Each row has a name. After each piece below comes the name of the row it's from, unless a question asks for something else. Each question is about the rows just above it. Places in a row count from 0.

[ 10.7 -21.6 -29.6  22.6 -10.2  -6.9  -9.8 -17.5 -32.1  16.9  -4.2 -20.1
  34.0 -33.5 -17.5 -17.4] -> M
[ 18.3  24.0 -53.1 -13.3 -52.7  11.6 -49.2  72.7  42.1  18.7 -53.1  59.8
 -53.1 -53.1 -13.8  15.9] -> J
[-35.4  13.1  12.1 -23.2  29.3  33.0   0.7 -21.3  13.8  -2.1  -6.3  -9.4
  27.0  11.4 -11.7  46.3] -> N
[-21.8 -24.9  67.9  20.3 -37.9 -43.6 -26.1  83.4 -26.1  62.0  14.7 -68.9
  28.1 -55.3 -54.7  48.5] -> T
[ 19.5  23.6  59.8  17.3   0.0  38.4 -31.6 -28.1   7.5   0.6  -0.3 -17.9
 -30.7 -44.0  35.2  47.4] -> Y
[-21.9 -17.0  37.1  -3.4 -55.1  22.4  34.0   2.4 -13.9  -5.9 -19.0 -20.2
 -16.3 -29.5   4.0 -28.7] -> E
[  2.7  -1.2  30.6   5.4  51.9 -52.9  -8.5  35.4  21.3  16.7  -4.6 -11.2
  -1.7  35.3 -18.0 -18.0] -> R
[ 20.4  15.1 -34.0  14.7  10.7 -40.2 -24.1  35.9 -19.9 -18.6  51.2 -21.5
   5.7  -9.3  32.0  -1.0] -> P
Repeated in T:
[-26.1]
The value that J holds more than once:
[-53.1]
Repeated in R:
[-18.0]
Where in the named rows is [-29.6]?
M, 2
[-54.7] is at row and place
T, 14

[  1.3 -65.5   6.5   6.7  -2.7] -> V
[ 24.5  17.5  17.0  23.2 -54.5] -> F
[-27.1  46.5   1.5  46.5  46.5] -> C
[  6.8  70.5  24.6  60.8 -36.9] -> U
[ 6.8 70.5 25.4 60.8 -1.1] -> Z
[ 17.4  13.5  13.5  25.8 -42.0] -> H
[ 0.0  0.0 17.9 29.7  0.0] -> L
Row and place of [17.4] in the named rows:
H, 0
Repeated in H:
[13.5]
Where in the named rows is [6.5]?
V, 2
Where in the named rows is [-42.0]?
H, 4
The value that L holds more than once:
[0.0]
Where in the named rows is [24.5]?
F, 0
Repeated in C:
[46.5]

[ -3.9  -4.3   6.1   5.6 -14.4  -1.9   4.2 -18.0 -17.9   5.7  -4.7  27.0
  -7.3  26.5  -4.0   8.4  -4.2] -> K
[ 41.9  90.0  -4.3   1.2 -21.7   2.1  24.4 -20.2 -30.1 -30.2 -43.4  15.5
  -3.4 -79.3 -32.3  38.6  49.8] -> G
[ 41.9 -21.7  -4.3 -79.3 -21.7 -79.3  24.4 -20.2  25.7 -30.2 -79.3  15.5
  -3.4 -79.3 -32.3  38.6  49.8] -> Q
[ -8.8 -11.9   6.4 -10.7  -2.6  -3.0   6.4   6.4  -3.2  -6.4   4.9  21.9
  -3.8   7.2   4.4   6.4  16.6] -> A
[-3.9] is at row and place
K, 0
Where in the named rows is [25.7]?
Q, 8
Repeated in A:
[6.4]
[ -8.8 -11.9   6.4 -10.7  -2.6  -3.0   6.4   6.4  -3.2  -6.4   4.9  21.9
  -3.8   7.2   4.4   6.4  16.6] is in which row?
A
which: [ -3.9  -4.3   6.1   5.6 -14.4  -1.9   4.2 -18.0 -17.9   5.7  -4.7  27.0
  -7.3  26.5  -4.0   8.4  -4.2]
K
Row and place of [5.7] in the named rows:
K, 9
which: [ 41.9  90.0  -4.3   1.2 -21.7   2.1  24.4 -20.2 -30.1 -30.2 -43.4  15.5
  -3.4 -79.3 -32.3  38.6  49.8]
G

[-33.4 -23.0  16.5 -33.4 -38.6  52.6  24.1   9.4 -12.6  16.5 -12.4 -34.0
 -25.8 -38.3 -33.4 -33.4] = B
[ 29.8  -9.9 -75.5 -46.5   3.9 -52.8 -10.6   6.9  -3.1   8.2 -36.1 -52.9
 -18.1 -55.0   9.9   8.2] = S
[ 29.8 -46.5 -75.5 -46.5   3.9 -23.9  -6.9   6.9  -3.1   2.5 -36.1 -52.9
 -18.1 -55.0 -54.9   8.2] = X
Row and place of [2.5] in the named rows:
X, 9
The value that X holds more than once:
[-46.5]
The value that S holds more than once:
[8.2]
The row with [ 29.8 -46.5 -75.5 -46.5   3.9 -23.9  -6.9   6.9  -3.1   2.5 -36.1 -52.9
 -18.1 -55.0 -54.9   8.2] is
X
which: [ 29.8  -9.9 -75.5 -46.5   3.9 -52.8 -10.6   6.9  -3.1   8.2 -36.1 -52.9
 -18.1 -55.0   9.9   8.2]
S
Row and place of [-25.8] in the named rows:
B, 12

[ 57.4 -49.0  68.8  -4.0 -50.8 -28.5 -33.0 -71.3 -10.7  -6.5  26.8 -16.9
  36.8 -72.0 -12.2  63.8  -2.3  -4.1  36.0 -26.5  33.5  54.1  33.5  26.9
 -60.4]  vaz
[ 57.4  -1.7  68.8  56.3 -10.7 -28.5 -33.0 -10.7 -10.7  -6.5  26.8 -16.9
  36.8 -72.0 -10.7 -10.7  -2.3  -4.1  36.0 -26.5  10.6  54.1  33.5  39.2
 -10.7]  Nen
[ 34.1  -4.5 -38.1  65.7 -78.8  24.0 -55.4 -61.3 -79.1   1.0 -12.4   1.0
  37.9 -42.3  68.2  52.8 -30.7  72.4 -33.9  39.6 -49.1  63.9 -54.0  26.0
 -33.4]  nad
Row and place of [-33.4] in the named rows:
nad, 24
Repeated in Nen:
[-10.7]
Repeated in vaz:
[33.5]
Row and place of [63.9] in the named rows:
nad, 21
Repeated in nad:
[1.0]
[-49.1] is at row and place
nad, 20
Where in the named rows is [26.9]?
vaz, 23

[  9.7  32.9  41.7 -63.1 -83.4  24.1  18.6 -41.5 -12.8 -85.5  28.8 -69.7] = rek
[ 41.1  18.6  63.6 -57.9   9.9  80.7 -65.1 -54.8  61.0  86.4  60.4 -20.2] = fofa
[-21.4  -2.3  -2.0  23.7 -83.3 -81.8  68.8  72.2  78.4  35.3 -13.2 -58.8] = Soz
[-74.3  32.9   7.5 -30.5 -43.2 -70.6 -27.0  74.1 -64.8  -2.6 -84.9  24.2] = Guro
[ 21.6  79.2 -50.7  70.3 -30.4  73.4 -81.6  33.0 -19.8  21.3  -9.9  68.9] = mepab
[ -1.3 -69.4 -33.5 -50.5  70.9  35.2  37.9 -22.7  54.4  75.9 -33.5 -66.4] = vel
[ 79.6 -17.3  72.6 -10.7  14.5 -23.1  72.6 -45.7  33.9 -39.4 -53.0  15.9] = Zam
The value that vel holds more than once:
[-33.5]
[35.3] is at row and place
Soz, 9
The value that Zam holds more than once:
[72.6]
Where in the named rows is [33.0]?
mepab, 7
Where in the named rows is [-83.4]?
rek, 4

[-13.2 -15.3  30.4 -20.9 -50.2  41.1] = Zol
[ 29.7 -53.1 -28.6 -16.5 -28.6 -28.6] = Tiv
[-29.6 -29.6 -29.6 -17.9 -29.6  31.7] = vanak
[31.8 52.6 26.9 26.9 76.4 26.9] = tof
Where in the named rows is [31.7]?
vanak, 5
Repeated in vanak:
[-29.6]
Row and place of [76.4] in the named rows:
tof, 4
The value that Tiv holds more than once:
[-28.6]
which: [-29.6 -29.6 -29.6 -17.9 -29.6  31.7]
vanak
The value that tof holds more than once:
[26.9]
The row with [31.8 52.6 26.9 26.9 76.4 26.9] is
tof

[ 6.8 41.9  6.8  6.8]  tuped
[-1.5 -1.5 11.9 -1.5]  pek
[-2.1 16.9 19.5 12.6]  rak
Repeated in tuped:
[6.8]
[19.5] is at row and place
rak, 2
which: [-2.1 16.9 19.5 12.6]
rak
which: [ 6.8 41.9  6.8  6.8]
tuped
Which value appears more than once in pek?
[-1.5]

[ 18.0  11.7   2.5  21.8  24.2  -6.9  22.6 -14.4 -13.1  15.3]  vup
[ 15.4   8.7   4.1  25.7  -5.3 -20.3  22.4 -24.4 -13.8  16.9]  sufe
[ 46.0  61.5   2.2   6.3  81.9 -25.2 -24.5 -26.2 -17.7  18.8]  Pem
[ 46.0  61.5   2.2   6.3  81.9 -25.2  55.7   8.8 -17.7  18.8]  ruvol
[ 15.4   8.7   4.1  25.7  -5.3 -20.3  22.4 -24.4 -16.4  25.2]  borep
[-19.4 -38.5  22.3  32.0 -74.8  -3.4 -19.4  -2.7 -10.4  17.8]  gire
[22.3] is at row and place
gire, 2
[17.8] is at row and place
gire, 9

[ -1.1   2.8  12.5  -8.1  -8.3  -1.6  -0.4  -8.1   4.1   1.9  -2.2  14.6
  -2.6  -1.7   3.3  -2.3   6.4   3.2 -22.6  -2.3  -1.3  -8.1  -6.8  -2.3
  -1.4  -1.5   2.3  14.2  -4.3  -8.1   2.6  -2.5   5.3  -4.4   2.7] = deva
[ -1.1   2.8  12.5  11.6  -8.3  -1.6  -0.4  -8.1   4.1   1.9  -2.2  14.6
  -2.6  -1.7   3.3  -2.3   6.4   3.2 -22.6  -2.3  -1.3  -1.6  -6.8   6.0
  -1.4  -1.5   2.3  14.2  -4.3  -1.9   2.6  -2.5   5.3  -4.4   2.7] = dap
[  0.7  -2.3   5.0   8.4   6.3   1.1   0.3   6.2  -2.0  -1.0   1.6  -1.8
   1.1   1.4  -0.2   1.9   1.5  -0.8  17.2   2.7   1.0   3.8  12.1  -1.1
   1.1   1.1  -2.6 -82.9   3.6   1.5  -2.5   1.9  -3.4   3.5  -1.5] = lavem
[ -1.1   2.8  12.5  11.6  -8.3  -1.6  -0.4  -8.1   4.1   1.9  -2.2  14.6
  -2.6  -1.7   3.3  -2.3   6.4   3.2 -22.6  -2.3  -1.3  -5.6  -6.8   6.0
  -1.4  -1.5   2.3  14.2  -2.8  -1.4   1.8  -3.2   3.2   6.4   1.1] = vete
[ -1.1   2.8  12.5  11.6  -8.3  -1.6  -0.4  -8.1   4.1   1.9  -2.2  14.6
  -2.6  -1.7   3.3  -2.3   6.4   0.0 -22.6  -2.3  -1.3  -5.6  -6.8   6.0
  -1.4  -1.5   2.3  14.2  -4.3  -1.9   2.6  -2.5   5.3  -4.4   2.7] = Lipas
which: [ -1.1   2.8  12.5  11.6  -8.3  -1.6  -0.4  -8.1   4.1   1.9  -2.2  14.6
  -2.6  -1.7   3.3  -2.3   6.4   3.2 -22.6  -2.3  -1.3  -1.6  -6.8   6.0
  -1.4  -1.5   2.3  14.2  -4.3  -1.9   2.6  -2.5   5.3  -4.4   2.7]
dap
The row with [ -1.1   2.8  12.5  -8.1  -8.3  -1.6  -0.4  -8.1   4.1   1.9  -2.2  14.6
  -2.6  -1.7   3.3  -2.3   6.4   3.2 -22.6  -2.3  -1.3  -8.1  -6.8  -2.3
  -1.4  -1.5   2.3  14.2  -4.3  -8.1   2.6  -2.5   5.3  -4.4   2.7] is
deva
The row with [ -1.1   2.8  12.5  11.6  -8.3  -1.6  -0.4  -8.1   4.1   1.9  -2.2  14.6
  -2.6  -1.7   3.3  -2.3   6.4   0.0 -22.6  -2.3  -1.3  -5.6  -6.8   6.0
  -1.4  -1.5   2.3  14.2  -4.3  -1.9   2.6  -2.5   5.3  -4.4   2.7] is
Lipas
Where in the named rows is [3.5]?
lavem, 33
Which row holds [ -1.1   2.8  12.5  11.6  -8.3  -1.6  -0.4  -8.1   4.1   1.9  -2.2  14.6
  -2.6  -1.7   3.3  -2.3   6.4   3.2 -22.6  -2.3  -1.3  -5.6  -6.8   6.0
  -1.4  -1.5   2.3  14.2  -2.8  -1.4   1.8  -3.2   3.2   6.4   1.1]?
vete

[-15.5  86.9  -5.4  -7.5  10.9  86.9] -> nam
[-14.6   6.9  -5.3  -7.1   9.3 -66.5] -> namok
[-15.5  -2.9  -5.4  -7.5  10.9  86.9] -> gide
[-15.5   3.8  -5.4  -7.5   9.3 -14.4] -> zogud
Row and place of [-14.4] in the named rows:
zogud, 5
Which value appears more than once in nam?
[86.9]

[ -0.8 -63.6 -77.4   0.7  24.5]  sidud
[-42.3 -62.8 -37.1 -31.6  31.3]  lim
[ -1.7 -62.7 -61.6   7.8 -61.6]  zali
[-75.7 -51.8 -61.7 -31.5  43.3]  les
[ -1.3 -71.5 -81.2 -10.5  25.8]  mubef
[-79.5  -7.2 -51.6  -5.4  39.4]  vem
[ -1.3  -1.3  -1.3 -10.5  -1.3]  naduf
[-78.7 -21.6 -45.3 -13.8  43.3]  rebuz
[-16.6 -73.9 -45.6 -24.7  30.5]  mamur
[ -1.6 -44.4 -85.5  14.4  27.6]  kasa
Which value appears more than once in zali?
[-61.6]
Where in the named rows is [-62.8]?
lim, 1
Where in the named rows is [-62.7]?
zali, 1
Where in the named rows is [-1.6]?
kasa, 0
The value that naduf holds more than once:
[-1.3]

[ 63.5  30.7  25.6 -55.1 -14.5  79.9] -> tudoz
[-52.1 -32.9 -61.2 -32.9   3.8 -88.2] -> nuv
[-73.4 -11.6  22.0  10.8  39.4 -68.6] -> tosur
Which value appears more than once in nuv?
[-32.9]
[79.9] is at row and place
tudoz, 5

[  3.9   0.9   5.5  -7.5   2.1   0.3   8.6   4.5   4.0  -3.7   3.8   2.6
  22.0 -12.8  -2.2  -7.8 -12.0   8.1   3.3  -5.0   3.8 -12.6  -1.1   7.3
   1.0  10.6   8.2 -31.8  11.3   3.5 -17.0  82.6   3.7  -0.5  -4.8   4.2
 -11.8   0.2  -4.3   9.1  -4.6] : Kuv
[  3.9   0.9   5.5  -7.5   2.1   0.3   8.6   4.5   4.0  -3.7   3.8   2.6
  22.0  15.8  -2.2  -7.8 -12.0   8.1   3.3  -5.0   3.8  -7.5  -1.1   7.3
   1.0  10.6  -7.5 -31.8  11.3   3.5 -17.0  82.6   3.7  -0.5  -4.8   4.2
 -11.8   0.2  -4.3   9.1  -4.6] : vadan
[ -0.1  -1.1   6.4  -2.9   3.1 -13.7   8.0   5.5   9.0  -2.3   6.3 -12.0
 -16.6   6.5  -2.7  -7.7   6.2   3.0   2.3  -1.4 -16.6   5.1  -2.6  -2.0
  -1.3  -6.8   0.6  20.0   0.9   1.3   6.2  -5.4  -1.8  -2.6  -3.9   5.7
  51.1   5.5  -3.3   8.2   0.1] : sode
Repeated in Kuv:
[3.8]
The row with [  3.9   0.9   5.5  -7.5   2.1   0.3   8.6   4.5   4.0  -3.7   3.8   2.6
  22.0 -12.8  -2.2  -7.8 -12.0   8.1   3.3  -5.0   3.8 -12.6  -1.1   7.3
   1.0  10.6   8.2 -31.8  11.3   3.5 -17.0  82.6   3.7  -0.5  -4.8   4.2
 -11.8   0.2  -4.3   9.1  -4.6] is
Kuv

[ 2.1  4.4 47.8  3.1  2.3  0.6 32.2  3.9  7.7  2.6  0.7 11.1 19.4 12.1
  9.1 53.2  5.1 13.9 11.1  1.9 13.4  4.3  8.7  1.6 11.1  0.9] = zev
[ 4.6  6.2 58.3  2.3  1.8  0.9  8.6  3.9 19.2 25.9  6.2  5.1 13.9  5.0
 11.0 17.0  3.0 21.8  4.2  1.9 11.4  3.1  1.3  0.8 12.0  0.2] = feg
[ 3.4  0.5 12.7  2.2  0.8  0.4  0.5  6.4  4.6 56.0 90.0  2.0  1.1  0.8
 17.2  1.1  0.5 27.1  1.9  1.0  3.0  4.6  0.5  0.4 11.1  0.1] = lut
[ 2.9 11.4 65.1  1.3  1.5  0.7 18.2  1.7 21.0 10.5  1.0  4.4 24.9  6.4
  4.9 32.4  3.5 11.0  3.4  1.5 11.6  1.4  1.0  0.6  6.9  0.2] = zatob
[ 1.7  3.5 41.6  3.3  2.3  0.6 15.0  3.9  5.6  1.4  0.4  2.2 18.6 13.8
  8.5 62.4  5.4 12.0  1.2  1.8 12.8  4.7 13.4  1.8 10.5  1.1] = Ped
[ 2.9 16.5 67.1  0.8  1.1  0.7 18.5  1.0 29.8 16.8  1.0  4.8 25.7  4.3
  3.1 23.6  2.6  8.3  4.2  1.1  9.7  0.7  0.3  0.3  4.7  0.1] = vevot
[ 1.9  1.6 32.3  5.7  2.7  0.6  7.8  8.0  3.6  1.6  1.2  2.0 10.7 13.0
 16.4 42.8  4.9 19.1  1.1  2.2 12.1 10.3 26.7  2.8 16.3  2.2] = fovo
[ 2.1  2.1 36.4  5.2  2.7  0.6  8.9  7.2  4.5  2.0  1.2  2.2 12.3 12.8
 15.2 44.3  5.0 18.9  1.2  2.2 12.7  8.9 20.7  2.5 15.7  1.8] = poz
[ 2.8  7.9 60.3  2.0  1.9  0.7 16.7  2.7 14.9  6.9  1.1  3.9 22.7  8.5
  7.0 39.1  4.2 13.4  2.8  1.7 12.9  2.4  2.5  0.9  9.1  0.3] = kib
[ 3.2  6.8 59.4  2.4  2.1  0.8 14.2  3.4 14.4  8.3  1.6  4.1  1.9  8.4
  8.8 35.1  4.2 16.1  2.9  1.9 13.2  3.1  2.9  1.1 10.7  0.4] = para
[ 2.5  0.4 16.3  8.7  2.2  0.5  1.3 18.8  1.9  4.8 15.0  1.5  2.4  5.0
 37.4  8.4  2.2 36.7  0.9  2.1  7.0 22.7 20.6  2.8 24.9  2.2] = pofoz
The value that zev holds more than once:
[11.1]
The value that pofoz holds more than once:
[2.2]
Where in the named rows is [44.3]?
poz, 15
Row and place of [32.3] in the named rows:
fovo, 2
Which value appears more than once in feg?
[6.2]

[-0.3  4.4  3.7  3.0  6.9  2.4 -4.8  1.6  0.0 -7.4 -5.8  1.5 -2.8 -6.8
  4.3 -2.9] : kap
[ -1.5  17.1  15.1  12.4  29.4   9.3 -19.1   7.8   1.2 -32.7 -24.8   6.8
 -10.5 -27.9  19.0 -12.0] : seve
[ 11.0 -54.9  17.4  30.3 -19.1  82.6 -42.3   5.1 -15.0   5.1  16.3  -3.0
  32.0 -14.3  -0.5   9.6] : nira
[ -0.6   5.2   4.8   3.8   9.5   2.9  -6.3   2.1   0.6 -10.2  -7.9   2.3
  -3.2  -9.1   6.2  -3.8] : Nupaz
[ -1.1  11.4  10.1   8.0  19.1   5.8 -12.7   5.3   0.6 -21.1 -16.6   4.5
  -7.1 -18.4  12.3  -8.1] : Davu
[-5.5  2.3  0.5 11.7 12.2  2.7  0.4 -7.2 -5.7 -2.9 -0.6 -3.1  3.2  6.2
 -0.8  0.6] : Rero
[  2.4 -13.4   4.7   7.8  -4.6  20.4 -10.3   5.7  -3.6   1.1   4.3  -1.1
   8.1  -3.8  -3.1   2.4] : gen
[ -0.8   8.8   7.4   6.0  14.8   4.8  -9.7   3.8   0.8 -16.3 -13.0   3.4
  -5.3 -14.3   9.6  -6.3] : Zod
[-3.6  1.5 -3.6  6.8  7.6  1.6  0.5 -4.3 -3.6 -1.9 -0.6 -4.3  2.3  3.7
 -0.3 -3.6] : rin
[-10.8   4.4   1.7  22.8  23.3   5.1   0.3 -13.9 -11.6  -6.2  -0.5  -6.2
   6.2  12.7  -0.8   0.8] : mapu
Which value appears more than once in nira?
[5.1]
[15.1] is at row and place
seve, 2
Which value appears more than once in gen?
[2.4]
Where do [ 11.0 -54.9  17.4  30.3 -19.1  82.6 -42.3   5.1 -15.0   5.1  16.3  -3.0
  32.0 -14.3  -0.5   9.6] appear?
nira

